Below is a small trained network, with its code and all its weights. Each question gives an input and a class and asks what happens when units are switched off, that is, made to give their printed mean instead of their output.

import numpy as np


def w(rows, s, z=0):
    codes = np.array(rows[::2]) - 128.0
    scale = np.full(codes.shape[1], s)
    scale[-1] = z or s
    return codes * scale


def f(y):
    return np.maximum(y, 0)


def log_softmax(a):
    a = a - a.max(-1, keepdims=True)
    return a - np.log(np.exp(a).sum(-1, keepdims=True))


def net(x, mask):
    res = np.array(x, float).reshape(1, 7) / 4 @ E
    y = f(res @ A[0][:, :-1].T + A[0][:, -1])
    res = res + np.where(mask, y, B[0][:, -1]) @ B[0][:, :-1]
    return log_softmax(res[-1] @ U[:, :-1].T + U[:, -1])


A, B = {}, {}
E = w([
[191,64,122,207,251,133,149,162,66,36,112,121],'x0',
[162,158,159,201,114,234,167,171,165,197,64,19],'x1',
[170,29,66,106,133,83,70,189,215,179,174,54],'x2',
[2,127,134,215,108,126,166,207,185,77,198,135],'x3',
[142,155,124,141,124,118,117,109,147,108,134,116],'x4',
[113,7,237,153,39,159,47,47,117,65,139,78],'x5',
[92,153,156,156,221,160,34,106,90,203,193,122],'x6',
],0.0055)
A[0] = w([
[112,108,129,98,79,124,183,150,148,104,83,134,205],'n0',
[134,140,150,207,119,204,144,168,158,164,74,62,102],'n1',
[127,57,212,148,68,136,62,76,143,98,120,121,46],'n2',
[103,68,113,51,129,27,76,45,70,89,165,176,135],'n3',
[43,131,109,194,94,158,139,169,179,103,165,134,79],'n4',
[75,155,149,145,202,140,98,117,47,189,139,107,220],'n5',
[164,141,79,126,73,89,147,148,174,91,103,127,177],'n6',
[138,226,11,144,196,87,217,194,178,179,140,150,62],'n7',
[64,175,133,63,34,113,119,114,165,183,108,106,125],'n8',
[131,95,80,81,76,129,196,172,95,111,68,165,187],'n9',
[166,88,135,96,93,95,195,159,126,62,53,128,255],'n10',
[121,218,112,108,184,65,153,159,153,135,86,189,92],'n11',
[108,152,49,81,177,21,122,121,104,113,162,207,93],'n12',
[98,7,253,174,37,153,51,47,125,61,159,77,72],'n13',
[7,136,100,194,137,127,192,227,189,109,176,153,76],'n14',
[32,135,172,177,154,129,129,176,120,146,225,111,133],'n15',
[126,138,153,154,157,142,23,125,55,204,190,107,188],'n16',
[236,147,136,49,161,123,100,68,89,172,49,117,65],'n17',
[247,183,72,65,178,105,135,100,106,200,51,167,93],'n18',
[119,190,181,193,158,184,188,119,41,65,65,183,205],'n19',
[182,88,97,192,246,127,176,167,70,62,73,115,134],'n20',
[163,36,48,128,150,106,91,186,209,174,189,87,183],'n21',
[155,150,154,160,120,221,135,166,149,197,72,32,109],'n22',
[78,172,90,60,43,120,143,107,176,213,140,121,100],'n23',
[98,111,122,121,209,132,51,139,125,179,188,107,181],'n24',
[49,149,134,70,44,151,104,95,194,194,109,132,116],'n25',
[82,53,148,44,110,86,71,99,95,68,198,212,120],'n26',
[205,152,151,133,120,208,122,147,129,178,47,80,89],'n27',
[109,76,146,75,143,74,109,99,91,73,185,158,103],'n28',
[135,225,50,115,183,129,158,221,127,193,166,166,103],'n29',
[214,111,145,102,103,113,117,49,76,169,109,94,63],'n30',
[103,134,176,182,217,169,62,112,94,184,182,132,179],'n31',
[151,85,112,72,115,102,114,167,207,188,170,85,166],'n32',
[237,158,95,58,137,123,84,84,71,156,84,110,82],'n33',
[208,52,82,190,196,118,113,169,142,94,130,103,130],'n34',
[45,167,137,221,130,96,200,185,174,86,182,156,69],'n35',
[149,96,193,215,109,184,140,140,145,199,59,67,121],'n36',
[77,241,182,133,148,191,205,52,28,64,111,220,187],'n37',
[70,127,150,139,187,187,99,94,69,182,170,161,217],'n38',
[151,42,135,97,39,127,219,129,137,104,89,119,214],'n39',
[132,130,180,174,119,225,146,123,169,154,83,46,76],'n40',
[103,218,151,62,27,125,108,98,195,212,137,116,119],'n41',
[172,55,42,84,167,76,92,165,202,157,205,102,166],'n42',
[193,37,63,119,175,105,95,189,171,111,152,77,153],'n43',
[172,81,94,137,116,114,193,166,135,38,66,124,190],'n44',
[185,92,138,225,209,120,143,151,113,49,87,89,148],'n45',
[183,93,158,159,155,145,120,116,118,56,150,101,109],'n46',
[235,99,161,35,144,149,116,86,62,191,69,161,120],'n47',
],0.0047,0.0028)
B[0] = w([
[176,161,71,196,87,62,131,100,127,166,137,123,182],'n0',
[73,172,86,108,197,130,125,162,177,72,107,162,196],'n1',
[170,173,196,51,140,162,53,198,58,134,104,65,193],'n2',
[81,173,60,104,191,137,137,159,194,52,63,147,212],'n3',
[150,83,162,171,114,150,35,183,149,90,183,188,181],'n4',
[168,178,96,182,76,79,140,95,143,164,92,108,208],'n5',
[152,166,102,167,85,99,108,103,93,164,125,103,175],'n6',
[161,161,218,27,116,167,32,187,55,151,87,53,209],'n7',
[98,116,119,136,209,103,175,84,62,159,222,155,199],'n8',
[147,170,90,184,87,77,106,104,128,174,116,90,184],'n9',
[159,182,83,179,94,88,106,100,127,177,133,129,209],'n10',
[129,142,167,68,117,171,93,156,88,141,74,65,179],'n11',
[90,174,93,93,164,154,114,183,168,55,70,96,190],'n12',
[194,173,182,10,110,165,15,209,2,139,81,37,254],'n13',
[183,75,177,150,97,139,33,191,156,119,168,212,201],'n14',
[180,109,133,183,59,109,61,166,178,111,164,175,200],'n15',
[179,166,76,195,81,61,132,117,136,151,117,100,209],'n16',
[166,63,174,182,89,146,62,185,177,81,192,234,193],'n17',
[178,65,198,126,92,172,42,187,134,121,152,164,205],'n18',
[60,95,144,123,112,191,145,57,154,170,121,133,230],'n19',
[69,119,134,112,218,103,143,78,48,183,208,120,211],'n20',
[83,108,163,121,74,187,154,43,156,170,79,123,217],'n21',
[67,205,70,119,197,140,162,151,183,57,80,165,207],'n22',
[95,134,133,114,204,116,156,96,63,164,212,141,194],'n23',
[171,178,81,186,66,77,149,103,139,170,100,94,196],'n24',
[86,114,132,134,222,79,145,103,62,153,212,166,202],'n25',
[84,196,64,106,189,133,134,184,190,27,71,118,210],'n26',
[90,155,93,124,180,136,108,175,177,68,103,172,188],'n27',
[100,181,86,92,186,124,144,147,164,85,89,132,180],'n28',
[170,158,160,66,107,150,60,161,63,150,69,43,204],'n29',
[170,71,167,159,119,163,64,194,149,91,170,199,173],'n30',
[197,164,76,189,82,54,133,110,129,171,122,95,213],'n31',
[65,97,154,124,98,167,160,61,139,183,96,134,195],'n32',
[160,60,155,178,109,133,27,183,176,88,180,208,188],'n33',
[59,80,139,113,178,152,145,66,78,158,174,146,193],'n34',
[184,47,187,170,76,166,47,174,144,80,171,200,192],'n35',
[73,182,62,109,187,114,129,155,166,60,94,136,204],'n36',
[64,61,181,123,48,195,164,43,197,184,66,118,251],'n37',
[176,171,70,179,74,65,127,93,147,158,95,115,210],'n38',
[144,203,67,172,73,59,84,122,110,163,132,110,208],'n39',
[87,180,66,99,198,110,139,180,185,50,96,151,192],'n40',
[71,102,105,104,231,115,171,97,64,136,222,157,214],'n41',
[77,104,156,117,84,198,158,66,174,162,67,124,209],'n42',
[68,108,165,122,97,197,168,47,153,155,110,138,201],'n43',
[163,178,81,169,104,89,97,93,106,193,153,120,194],'n44',
[91,111,99,117,203,115,142,84,62,179,208,167,205],'n45',
[92,129,135,101,158,117,97,126,75,164,168,121,167],'n46',
[161,65,134,187,114,125,72,166,181,87,182,227,204],'n47',
],0.0047,0.0063)
U = w([
[165,146,210,28,127,158,92,216,28,129,84,41,99],'0',
[164,42,184,177,103,140,94,209,192,89,205,217,95],'1',
[69,175,52,95,214,125,151,171,213,49,66,140,87],'2',
[81,100,128,116,228,106,163,55,26,162,255,144,100],'3',
[125,129,116,139,113,121,135,105,138,136,118,124,254],'4',
[73,79,185,118,70,193,163,17,189,159,64,123,104],'5',
[192,177,63,201,71,32,131,98,126,161,117,91,94],'6',
[189,76,172,117,136,76,247,140,146,100,140,83,112],'7',
],0.0094,0.0093)

Each question gives the input, the list of numbers given to net, and the class t.
The units are the neurons (one row each of A and B). Each row of codes is followed by its name. A weight is (code - 128) times the scale printed after its matrix; where a second scale follows, it is the last column's (A, B and U).
mask holds one flag per neuron, in row order. A switched-off neuron (its flag False) gives its mean, the last column of its row in B, instead of its output. The means were averaged over made-up inputs and are rounded, as every weight is.
A unit's drop is (log p(t) with every unit on - log p(t) with that unit switched off) / (log p(t) with every unit on - log p(t) with every unit switched off).
The circuit of an input: a set's keep is (log p(t) with only the set's units on - log p(t) with every unit switched off) / (log p(t) with every unit on - log p(t) with every unit switched off). Starting from the 12 units with the biggest drops (on a tie, the unit counted first), units are removed one at a time, each time the one whose removal leaves the highest keep (on an exact tie, the one counted first), for as long as the keep stays at least 0.8.
units of the circuit, in order: the units of the circuit, biggest drop first
unit that matters most: the unit with the biggest drop
top k neurons: the k neurons with the biggest drops, biggest first
input [8,4,7,4,7,6,-2], class 3: units of the circuit, in order => n45; n34
input [-7,8,7,0,8,7,7], class 2: units of the circuit, in order => n22; n40
input [-5,-6,5,5,1,-7,-7], class 0: unit that matters most => n7
input [2,-8,-6,-6,1,6,5], class 2: units of the circuit, in order => n3; n26
input [-1,7,-5,8,5,-2,6], class 1: units of the circuit, in order => n35; n14
input [-2,-5,6,1,2,-3,-6], class 5: units of the circuit, in order => n42; n21
input [6,-6,4,-8,6,6,-1], class 1: top 2 neurons => n47; n17
input [-7,6,4,-4,-1,0,5], class 3: units of the circuit, in order => n41; n25
input [2,-5,0,-4,-2,4,2], class 2: top 2 neurons => n3; n26
input [-4,-2,4,0,2,-3,-4], class 3: units of the circuit, in order => n23; n41; n8
input [-6,-5,1,0,7,2,-8], class 6: units of the circuit, in order => n39; n0
input [2,2,4,8,0,-4,-8], class 1: top 3 neurons => n14; n35; n4
input [5,-3,6,2,-1,-7,5], class 0: top 2 neurons => n7; n29
input [-4,-8,1,7,7,3,-4], class 2: units of the circuit, in order => n26
input [3,-6,-4,-7,-3,5,-4], class 1: units of the circuit, in order => n47; n17
input [7,-1,8,2,5,-2,-5], class 5: units of the circuit, in order => n21; n43
input [-2,-3,-3,-5,-4,4,-7], class 6: units of the circuit, in order => n39; n10
input [1,-6,2,-4,-6,4,4], class 2: units of the circuit, in order => n3; n26
input [2,-5,-4,3,-1,5,1], class 0: top 3 neurons => n13; n2; n22
input [5,1,-8,-7,-3,-7,-5], class 5: unit that matters most => n37
input [-5,2,1,4,-1,6,4], class 0: top 2 neurons => n13; n2
input [-8,-3,-6,-5,4,-8,-7], class 0: top 3 neurons => n7; n11; n29
input [0,-4,-8,-4,-6,-6,2], class 5: top 2 neurons => n37; n13
input [4,-3,-7,7,-6,-6,-5], class 1: top 2 neurons => n35; n14
input [-4,-3,3,0,6,6,-2], class 0: top 2 neurons => n13; n2
input [1,8,0,1,-4,-5,-2], class 2: top 2 neurons => n22; n13
